Below is a small trained network, with its code and all its weights. Each question gives an input and a class and asks what happens when units are switched off, that is, made to give their printed mean instead of their output.

import numpy as np


def w(rows, s, z=0):
    codes = np.array(rows[::2]) - 128.0
    scale = np.full(codes.shape[1], s)
    scale[-1] = z or s
    return codes * scale


def norm(h):
    return h / np.sqrt((h * h).mean(-1, keepdims=True) + 1e-5)


def f(y):
    return y / 2 * (1 + np.tanh(0.7978845608 * (y + 0.044715 * y**3)))


def log_softmax(a):
    a = a - a.max(-1, keepdims=True)
    return a - np.log(np.exp(a).sum(-1, keepdims=True))


def net(x, mask):
    res = np.array(x, float).reshape(1, 8) / 4 @ E
    u = 0
    for l in range(3):
        y = f(norm(res) @ A[l][:, :-1].T + A[l][:, -1])
        res = res + np.where(mask[u : u + 6], y, B[l][:, -1]) @ B[l][:, :-1]
        u += 6
    return log_softmax(norm(res)[-1] @ U[:, :-1].T + U[:, -1])


A, B = {}, {}
E = w([
[129,127,128,127,127,128],'x0',
[127,128,127,129,127,127],'x1',
[110,82,73,179,78,193],'x2',
[105,168,223,155,92,174],'x3',
[127,127,126,127,126,130],'x4',
[6,88,134,121,157,110],'x5',
[128,127,131,130,126,126],'x6',
[128,129,127,130,129,129],'x7',
],0.0025)
A[0] = w([
[126,117,127,158,168,125,4],'L0N0',
[128,71,79,215,120,230,109],'L0N1',
[1,110,129,140,120,72,40],'L0N2',
[112,126,196,123,75,171,85],'L0N3',
[151,178,195,86,220,53,47],'L0N4',
[157,58,50,48,172,109,2],'L0N5',
],0.0034,0.00073)
B[0] = w([
[111,107,130,134,87,135,95],'L0N0',
[112,146,143,64,78,80,250],'L0N1',
[225,90,139,96,197,214,202],'L0N2',
[116,161,121,167,160,94,178],'L0N3',
[89,104,108,74,3,118,221],'L0N4',
[95,194,138,198,139,95,179],'L0N5',
],0.0037,0.0013)
A[1] = w([
[100,161,236,168,130,181,95],'L1N0',
[101,86,75,200,62,197,75],'L1N1',
[104,79,70,219,63,208,51],'L1N2',
[1,70,134,115,172,133,1],'L1N3',
[249,185,113,157,62,113,137],'L1N4',
[154,92,60,99,168,55,123],'L1N5',
],0.0037,0.00064)
B[1] = w([
[92,168,18,195,115,125,195],'L1N0',
[135,164,184,58,139,58,178],'L1N1',
[136,151,171,74,138,58,186],'L1N2',
[253,127,132,124,135,151,191],'L1N3',
[108,58,157,119,190,180,254],'L1N4',
[88,182,143,191,89,161,173],'L1N5',
],0.0041,0.0022)
A[2] = w([
[196,162,163,147,100,156,255],'L2N0',
[3,78,146,70,198,161,187],'L2N1',
[147,108,50,168,167,41,201],'L2N2',
[121,137,138,27,35,78,36],'L2N3',
[125,189,185,76,104,98,235],'L2N4',
[193,34,159,117,150,205,103],'L2N5',
],0.0036,0.00062)
B[2] = w([
[86,79,49,124,187,126,209],'L2N0',
[253,116,106,123,125,161,190],'L2N1',
[54,189,204,187,71,207,176],'L2N2',
[125,104,183,92,92,26,233],'L2N3',
[114,62,45,139,104,83,232],'L2N4',
[183,135,143,96,205,152,253],'L2N5',
],0.0034,0.0015)
U = w([
[240,95,126,88,221,224,206],'0',
[114,106,144,47,40,2,169],'1',
[26,214,102,239,89,176,2],'2',
],0.0057,0.00032)

Each question gives the input, the list of numbers given to net, and the class t.
The units are the neurons (one row each of A and B). Each row of codes is followed by its name. A weight is (code - 128) times the scale printed after its matrix; where a second scale follows, it is the last column's (A, B and U).
mask holds one flag per neuron, layer by layer. A switched-off neuron (its flag False) gives its mean, the last column of its row in B, instead of its output. The means were averaged over made-up inputs and are rounded, as every weight is.
A unit's drop is (log p(t) with every unit on - log p(t) with that unit switched off) / (log p(t) with every unit on - log p(t) with every unit switched off).
The circuit of an input: a set's keep is (log p(t) with only the set's units on - log p(t) with every unit switched off) / (log p(t) with every unit on - log p(t) with every unit switched off). Starting from the 12 units with the biggest drops (on a tie, the unit counted first), units are removed one at a time, each time the one whose removal leaves the highest keep (on an exact tie, the one counted first), for as long as the keep stays at least 0.8.
units of the circuit, in order: the units of the circuit, biggest drop first
most important unit: the unit with the biggest drop
k most important neurons: the k neurons with the biggest drops, biggest first
k most important neurons of layer l: the k neurons of layer l with the biggest drops, biggest first
drop when u is switched off: that unit's drop, to one decimal
input [-3,-5,-7,-1,4,7,8,-4], class 0: units of the circuit, in order => (L0N2 L2N1)
input [0,5,-3,-5,-1,6,4,-3], class 0: 2 most important neurons => (L0N2 L1N0)
input [6,-3,6,6,-2,-1,8,-3], class 1: units of the circuit, in order => (L1N1 L1N2)
input [3,-5,-3,-7,1,8,-4,1], class 0: 3 most important neurons => (L0N2 L1N0 L2N1)
input [6,-4,-7,-8,-8,-2,2,-4], class 2: most important neuron => (L1N5)
input [-4,4,3,-6,5,-5,5,3], class 2: 2 most important neurons of layer 1 => (L1N3 L1N5)
input [0,-5,-3,6,-8,-5,-2,-4], class 2: units of the circuit, in order => (L1N0 L1N3)
input [4,7,6,-3,1,7,3,-8], class 0: units of the circuit, in order => (L0N2 L1N3)
input [-3,-6,0,6,4,-3,0,2], class 2: 2 most important neurons => (L1N0 L0N2)
input [-6,7,6,-5,-5,-3,-1,4], class 1: 3 most important neurons of layer 1 => (L1N1 L1N0 L1N2)
input [-6,-4,0,2,-1,2,-8,-6], class 0: 2 most important neurons => (L0N2 L0N5)
input [-5,-7,7,5,2,7,3,6], class 0: 2 most important neurons => (L0N2 L0N4)
input [4,3,4,7,2,8,4,-1], class 0: 2 most important neurons => (L0N2 L1N3)
input [1,-7,-3,6,-5,0,-1,1], class 2: units of the circuit, in order => (L1N0)
input [-2,-7,-3,-8,-2,-7,-5,-3], class 2: 2 most important neurons of layer 1 => (L1N5 L1N3)
input [-5,-2,5,-3,-1,-4,-8,-3], class 1: 4 most important neurons => (L0N2 L1N1 L1N2 L1N3)
input [5,-1,7,5,5,5,3,-7], class 1: 2 most important neurons => (L1N4 L1N1)
input [0,4,-7,-8,5,-5,4,4], class 2: 3 most important neurons of layer 1 => (L1N5 L1N1 L1N2)
input [-1,-8,-3,-6,-2,5,-1,0], class 2: 2 most important neurons of layer 1 => (L1N4 L1N5)
input [5,3,5,-4,-2,-3,-4,-3], class 1: most important unit => L1N0
input [-7,-5,8,8,-5,-5,8,-2], class 1: 2 most important neurons of layer 0 => (L0N1 L0N2)
input [5,3,-3,-6,0,7,4,0], class 0: 2 most important neurons of layer 0 => (L0N2 L0N3)
input [-2,8,3,-8,-5,-4,-6,-3], class 2: drop when L2N2 is switched off => 0.1
